[-10  17 -55 -58   3  32 -57]	-10
[-57  28 -14  -8 -21]	-14
[-25  22  30 -24 -42]	-24
[ -5  13 -40  -3  46]	-3
[-24 -46  16  22  34]	16
[ 43  39 -37  24 -17]	24
---
[[ -0.946   2.716  12.192 -15.919  -2.638]
 [ -0.780  -8.075   7.113   5.797  -6.652]] >> -0.946, -6.652

[ 0.03 -0.16  0.08  0.12 -0.06 -0.20  0.13] >> 0.03, 0.13

[  2.009  10.260  18.306 -12.772  15.344 -15.585] >> 2.009, -15.585

[[ 0.493 -0.353  0.384  0.383  2.206]
 [ 0.032  0.023 -1.259 -1.637  0.776]
 [ 0.100 -0.048  0.406  0.570 -1.216]] >> 0.493, -1.216

[[-0.159 -0.063  0.052  0.208]
 [-0.048 -0.068 -0.088  0.175]] >> -0.159, 0.175

[-0.035 -0.140  0.094 -0.042] >> -0.035, -0.042

[  1.71  17.44 -16.12  -6.03   0.03] >> 1.71, 0.03

[[ 0.02 -0.19  0.18 -0.01]
 [ 0.00  0.09 -0.17  0.01]] >> 0.02, 0.01
---
Input:
[[ 25 -21 -22 -40 -19 -11  15]
 [-19  19   5  -1 -27  48  29]
 [-23  24  28   6 -46 -43  24]]
Output: -19

Input: [ 26  58  16 -38  -2 -52]
Output: -38

Input:
[[ 27  27 -13 -20 -21  33]
 [ 20 -28 -16   5 -54 -24]]
Output: -20

Input: [ 45  30 -27  17]
Output: 30

Input:
[[ 33  53 -53 -53]
 [ 14 -22  34 -25]]
Output: 53

Input:
[[ 30  13  49 -10  26 -10]
 [-28   3   4  11  11  13]
 [ -4   7  30  -7  22  -6]]
Output: -10

Input: [ -7 -56  24  -5 -54   9  -1]
Output: -54
---
[[2238 3771 2731 7807 2177 1885 2157]
 [3035 2463 2970 2014 2900 3820 3331]
 [2931 2749 2750 2253 3006 3541 3768]]: 3768

[[157 100  95 770 997]
 [547 378 314 487 377]
 [470 915 690 431 378]]: 378

[[6 1 2 3 5]
 [5 5 6 5 5]
 [7 4 5 3 5]]: 5

[[6 6 8 5 3]
 [7 7 5 4 2]
 [8 2 8 4 5]]: 5

[[-740    6 -539 -219 -120]
 [ 906 -402 -281 -782 -705]
 [-115  -71 -428  420  432]]: 432

[[  9  32 -20 -22   2  10]
 [-10 -12 -17 -28 -13  -4]
 [  5  14 -10  -7   6   3]]: 3

[[  1 155 294 652 794 315]
 [609 113 117  18 355 810]
 [560 823 361 404  22  98]]: 98

[[-14 -47 -11 -45 -28 -45]
 [-24  18   6 -30 -13  31]
 [  0 -19 -27 -22  -4 -34]]: -34

[[796 214 347 697 510]
 [632 272 420 749  95]
 [733 207 328 757 338]]: 338
---
[[ 17  18  12  34  18 -50]
 [-30  13 -30  -6 -37 -53]
 [ 17  18  12  34  18 -50]
 [-33   4 -40 -25 -41 -50]
 [-31   7 -41 -25 -41 -52]
 [ -7 -40  31  -1  -4  55]
 [-29 -41  -5 -37 -33  42]
 [-25 -16 -31 -32 -31 -38]
 [-35   5 -38 -20 -43 -51]
 [ 23 -27  45  22  30  33]
 [-23  -4 -10   7 -25 -44]
 [ 12 -38  40  12  18  35]] ans = 12

[[-53  47  -8  39  33   0  -9 -47]
 [  4   3   0  10 -15   3  10 -17]
 [ 20 -18  16  10 -53  -1  47  46]
 [-11 -19  18  10 -15 -45  10  48]
 [ 10 -30   9 -28   2   0 -13 -17]
 [ 50 -14  16  10 -20   3  10  41]
 [  7 -18  23   2 -21 -25  20  41]
 [  4  -9  16  10 -15   0  10  41]
 [-28 -18   6 -31  20 -15 -50  13]] ans = -15

[[ -8 -11  16 -13  28 -18  25  -1  25 -42  25 -34]
 [ -7   1  14 -22  15 -13  17  -8  48 -26  17 -24]
 [-48  25  14 -11  13 -22   5  -2  40 -33  40  -7]
 [  8 -27  26   2   1   2 -21  14  11   1  -3  28]
 [-49  28 -26  14  13 -10   3 -12  28 -28  32 -14]
 [-22  27  -6  24   0   1 -26  20 -14  -2  -4 -11]
 [  7  -7  36 -12  12 -27  11 -27  36 -35   1  26]
 [ -7 -28  29 -39  25   2 -10  12   1 -11   3  20]
 [ -5  -2  28 -19  36 -11   2 -17  33 -53  28 -16]
 [  5  13   2   1 -11   4 -12  27   5   9   4   5]
 [-20  13 -10   4  -1  16 -17  35  12 -14 -12  14]
 [-31  15  -1  16  -7  25 -10  11  -4  -5 -22  16]] ans = -5

[[ -1 -37  -6 -16   4  53  20  10 -10 -22 -18 -16]
 [ -1 -37 -11 -17   1  53  26   8  -7 -24 -20 -17]
 [ -1 -37  29   0  27  -1 -31  16 -19  11   9   0]
 [  2 -37 -15  10 -21 -34   7 -17  19   7   6  10]
 [  1 -37  -3  14 -11 -46  -9 -12  13  16  14  14]
 [  0 -37  24   5  19 -17 -30   9 -12  15  12   5]
 [  1 -37 -14  11 -20 -34   6 -16  19   7   7  11]
 [ -1 -37  30   0  28   0 -31  17 -19  11   8   0]
 [  1 -37 -21   9 -25 -29  15 -19  21   3   3   9]
 [  1 -37  17  11   8 -36 -27   1  -1  20  16  11]
 [  2 -37 -20   9 -25 -29  14 -18  21   3   4   9]] ans = 3

[[  2   2   2   1   2   0   0   0   2   1]
 [ 53  54  54  52  51 -52 -53 -50  53  52]
 [ 30  31  30  30  29 -29 -30 -28  30  29]
 [ -5  -5  -5  -5  -5   5   5   4  -5  -5]
 [ 45  46  46  45  44 -45 -45 -43  46  44]
 [ -6  -6  -6  -5  -5   3   3   3  -5  -5]] ans = 3

[[ -2   0   3   0  -1   3   4  -3 -10   7   3   4   7   2 -11  -8]
 [-13   4   1  32 -18  11  12 -11 -45  31   1  15  17  24 -52 -33]
 [ -7  -2   2   5   2  -3   2  -1   2   3  -2  -7  -2   5  -7  -5]
 [  3   0  10 -16   1  11  12  -9 -27  14  12  17  24  -3 -19 -16]
 [  2   4  -2  10 -10   7   2  -3 -20   9   1  13   8   6 -14  -7]] ans = 6
---
(0.0, -1.5, 0.2, 0.8, 1.0, -0.7) ⇒ -0.7, 0.0
(1.1, 1.5, 1.6, 0.0, -1.8, -1.3, -0.3) ⇒ -0.3, 1.1
(-145.37, -91.92, -25.43, -46.34, 109.29) ⇒ 109.29, -145.37
(-16.0, 10.6, -12.0, -5.0, 1.2) ⇒ 1.2, -16.0
((103.72, 161.96, 7.82, 178.18, 182.25, 180.14, -67.01), (-49.76, -89.00, -81.30, -48.19, -124.93, -115.78, 43.55)) ⇒ -67.01, -49.76
((-101.273, 32.310, -7.245, 164.792, 15.646), (46.736, -130.327, 192.994, -16.565, 114.662)) ⇒ 15.646, 46.736
((22.178, -121.663, 10.416, 140.196, -86.046), (-36.240, 1.973, -37.540, 7.322, 195.743), (71.411, -32.133, -40.791, -146.320, 5.111)) ⇒ -86.046, 71.411
(-7.8, -15.7, 89.0, 134.4, -100.2, -41.1) ⇒ -41.1, -7.8
(-5.991, -0.570, 14.233, -10.122, -13.365) ⇒ -13.365, -5.991
(0.022, 0.143, -0.141, -0.124) ⇒ -0.124, 0.022
---
array([-15.491,  -8.381,  -9.943,  10.728,  -0.778,   3.913]) ans = -9.943
array([ 0.144, -0.177, -0.188,  0.063, -0.090]) ans = -0.188
array([ 2.010, -1.679,  1.707, -0.441,  0.263,  0.537,  0.668]) ans = 1.707
array([-168.7,  -85.8,  160.0,  -52.8,  -17.7,  -59.9]) ans = 160.0
array([ 0.073,  0.053, -0.005, -0.095,  0.188]) ans = -0.005
array([-0.15,  0.56, -0.06, -2.01, -0.50,  1.52,  0.35]) ans = -0.06
array([-1.7, -0.1, -0.8,  1.3, -1.6]) ans = -0.8
---
Input:
[[ 10 -20  13   0   4  46  31 -45]
 [-47 -33 -22 -54 -21  -2   7 -34]
 [ 41  -8   9  25  -9  22  32 -45]
 [-26 -45 -31 -37  23 -28  19  13]
 [ 31  -7  36 -10  -2 -21 -24 -13]]
Output: -45

Input:
[[-24 -14  -9   6  22 -23 -15  10   0 -12 -24  -1]
 [ 48  29  27  -8 -29  24  28 -18   5   9  36   0]
 [ 37  15  24   2 -28  34  21 -17   3  19  45  18]
 [ -1  -2  21  28   5 -16   7  -9  12 -10  25 -12]
 [  5  19  -9 -32 -11  -5   4   5  -6 -24 -41 -36]
 [-28   0 -48   1  38 -21 -34  18   1  10 -14  -9]
 [ -5 -13  -5   4   9   8 -12   5  -3  15   4  34]
 [-15  -4 -10  -2  11 -15 -13  10  -1 -15 -25  -8]
 [ 29  21  19 -18 -12  10  14 -12   1 -20   8 -26]
 [ 11  11  15  -8  -7 -12   9  -1   2 -23 -17 -19]
 [ -5 -11  21  15  -9  -5  12 -15   1  -4   5   9]]
Output: -1

Input:
[[  6   9 -22  -2 -12   3   4  -4   3  12   3   1  -5  -4  21 -13]
 [ -3 -11  -4   3  13  -1  -8  -4   9  -1   5  -5  11   1   6  14]
 [ -8   8   6  -5 -46  -1  15  10   2   6  -3   2  -6  -6  11 -13]
 [ 13  20  -5   0 -13   3  -4  -8   3   4   8  -6  -1   2   7  15]
 [-11   0 -18  -5   8   2 -11   5  -3 -14   6   2   5  -2  -3 -32]
 [  6  -3  15  -1  -7   4  -4  -3   0  13   2  -5  -8  -3  -6  15]
 [ -3  -9 -34   6  -3  -5   8  -5   3 -13   1   0  18  -1   2  23]]
Output: -13

Input:
[[-14  46  46  45 -11  -3]
 [ 42 -32 -32 -31  34  23]
 [ 15  20  19  17 -11 -11]
 [-12  33  33  34   8  13]
 [ 28 -18 -18 -17  34  26]
 [ 22   9   8   7  -4  -6]
 [  1  15  15  16  19  19]
 [-19  36  37  37  14  21]
 [ 48 -25 -25 -26  12   1]
 [ -9  37  37  37  -3   2]
 [ 18  16  16  14 -12 -12]]
Output: -3

Input:
[[  0  -2  24  -9  33   0  38 -23 -22  12   0  38  13  13  35]
 [  4  -6   7  -1 -11   4  14 -21   5  14 -18  40  13  21  47]
 [  1  -1   9  18 -20 -31  35 -16  37   3 -23  40   4 -14  32]
 [  0 -25  15  34   7  27  28 -41  22   6 -36  31  16   7   4]
 [  0 -28  28  16  52  57  31 -49 -23  11 -20  34  29   7  15]]
Output: 35
---
Q: [-48 -39 -55 -30   6  39]
A: 39

Q:
[[-40  34 -31  -2 -39 -50]
 [-43   5 -30  29  -8   7]]
A: 7

Q: [-13 -48   2  -8  -6   7 -16]
A: -16

Q: [ 49  -6 -40  15]
A: 15

Q:
[[ -6  11   9   2 -10  -2  13]
 [  9  46  19 -34 -58 -17  58]]
A: 58

Q:
[[ 19 -50 -50 -47  47]
 [ 48 -30 -31 -33 -43]]
A: -43
